Here is a tiny trained network, its code and every weight. The questions are about switching its units off for an input and a class, where a switched-off unit gives its printed mean instead of its output.

import numpy as np


def w(rows, s, z=0):
    codes = np.array(rows[::2]) - 128.0
    scale = np.full(codes.shape[1], s)
    scale[-1] = z or s
    return codes * scale


def norm(h):
    return h / np.sqrt((h * h).mean(-1, keepdims=True) + 1e-5)


def f(y):
    return y / 2 * (1 + np.tanh(0.7978845608 * (y + 0.044715 * y**3)))


def log_softmax(a):
    a = a - a.max(-1, keepdims=True)
    return a - np.log(np.exp(a).sum(-1, keepdims=True))


def net(x, mask):
    res = np.array(x, float).reshape(1, 2) / 4 @ E
    u = 0
    for l in range(2):
        y = f(norm(res) @ A[l][:, :-1].T + A[l][:, -1])
        res = res + np.where(mask[u : u + 7], y, B[l][:, -1]) @ B[l][:, :-1]
        u += 7
    return log_softmax(norm(res)[-1] @ U[:, :-1].T + U[:, -1])


A, B = {}, {}
E = w([
[177,206,179,142,121],'x0',
[80,96,187,124,252],'x1',
],0.014)
A[0] = w([
[73,36,31,144,72,30],'L0N1',
[137,143,119,209,161,97],'L0N2',
[74,90,157,197,94,112],'L0N3',
[223,13,166,185,156,42],'L0N4',
[93,146,139,164,91,3],'L0N5',
[75,2,108,139,249,125],'L0N6',
[221,254,115,136,107,105],'L0N7',
],0.0089,0.0024)
B[0] = w([
[193,50,198,81,144,191],'L0N1',
[93,50,49,84,52,130],'L0N2',
[117,128,139,117,118,132],'L0N3',
[115,137,114,117,147,131],'L0N4',
[187,227,131,64,202,119],'L0N5',
[6,194,141,64,120,254],'L0N6',
[36,183,161,111,43,199],'L0N7',
],0.017,0.01)
A[1] = w([
[135,181,118,167,99,122],'L1N1',
[145,180,117,134,106,175],'L1N2',
[252,113,119,164,143,125],'L1N3',
[61,183,69,124,192,25],'L1N4',
[148,93,116,116,170,188],'L1N5',
[154,151,145,111,153,216],'L1N6',
[100,102,142,109,180,251],'L1N7',
],0.028,0.0025)
B[1] = w([
[112,192,175,142,68,187],'L1N1',
[40,154,152,105,172,179],'L1N2',
[97,26,124,119,98,160],'L1N3',
[134,96,85,253,132,253],'L1N4',
[80,197,126,117,135,144],'L1N5',
[100,89,76,102,106,138],'L1N6',
[185,158,88,157,143,242],'L1N7',
],0.03,0.013)
U = w([
[76,178,182,128,59,180],'0',
[182,100,149,127,113,1],'1',
[144,1,130,69,73,181],'2',
[163,92,163,130,131,20],'3',
[199,144,79,44,169,117],'4',
[144,121,68,233,150,198],'5',
],0.02,0.008)

Each question gives the input, the list of numbers given to net, and the class t.
The units are the neurons (one row each of A and B). Each row of codes is followed by its name. A weight is (code - 128) times the scale printed after its matrix; where a second scale follows, it is the last column's (A, B and U).
mask holds one flag per neuron, layer by layer. A switched-off neuron (its flag False) gives its mean, the last column of its row in B, instead of its output. The means were averaged over made-up inputs and are rounded, as every weight is.
A unit's drop is (log p(t) with every unit on - log p(t) with that unit switched off) / (log p(t) with every unit on - log p(t) with every unit switched off).
most important unit: the unit with the biggest drop
k most important neurons: the k neurons with the biggest drops, biggest first
k most important neurons of layer l: the k neurons of layer l with the biggest drops, biggest first
drop of u: that unit's drop, to one decimal
input [-5,-3], class 2: 2 most important neurons of layer 0 => [L0N6 L0N1]
input [5,3], class 0: most important unit => L0N1
input [0,0], class 0: 4 most important neurons => [L0N6 L0N1 L1N4 L0N4]
input [-1,-1], class 2: 2 most important neurons => [L0N6 L1N3]
input [-5,0], class 4: 3 most important neurons => [L0N1 L1N4 L1N7]
input [-4,0], class 4: 3 most important neurons => [L0N1 L1N4 L1N7]
input [-4,-8], class 2: 2 most important neurons => [L0N1 L0N6]
input [-2,-6], class 2: 2 most important neurons => [L0N1 L0N6]
input [-8,-3], class 4: 3 most important neurons => [L1N4 L0N1 L0N7]
input [-6,-2], class 4: 2 most important neurons => [L0N1 L1N4]
input [7,4], class 0: 3 most important neurons => [L0N1 L0N6 L1N4]
input [-1,-4], class 0: 3 most important neurons of layer 1 => [L1N4 L1N3 L1N7]
input [-6,-4], class 2: drop of L0N6 => 1.0
input [-2,-3], class 2: drop of L0N6 => 0.1
input [-3,-5], class 2: drop of L1N3 => 0.0
input [2,1], class 0: most important unit => L0N6
input [-3,-8], class 2: drop of L0N1 => 1.2
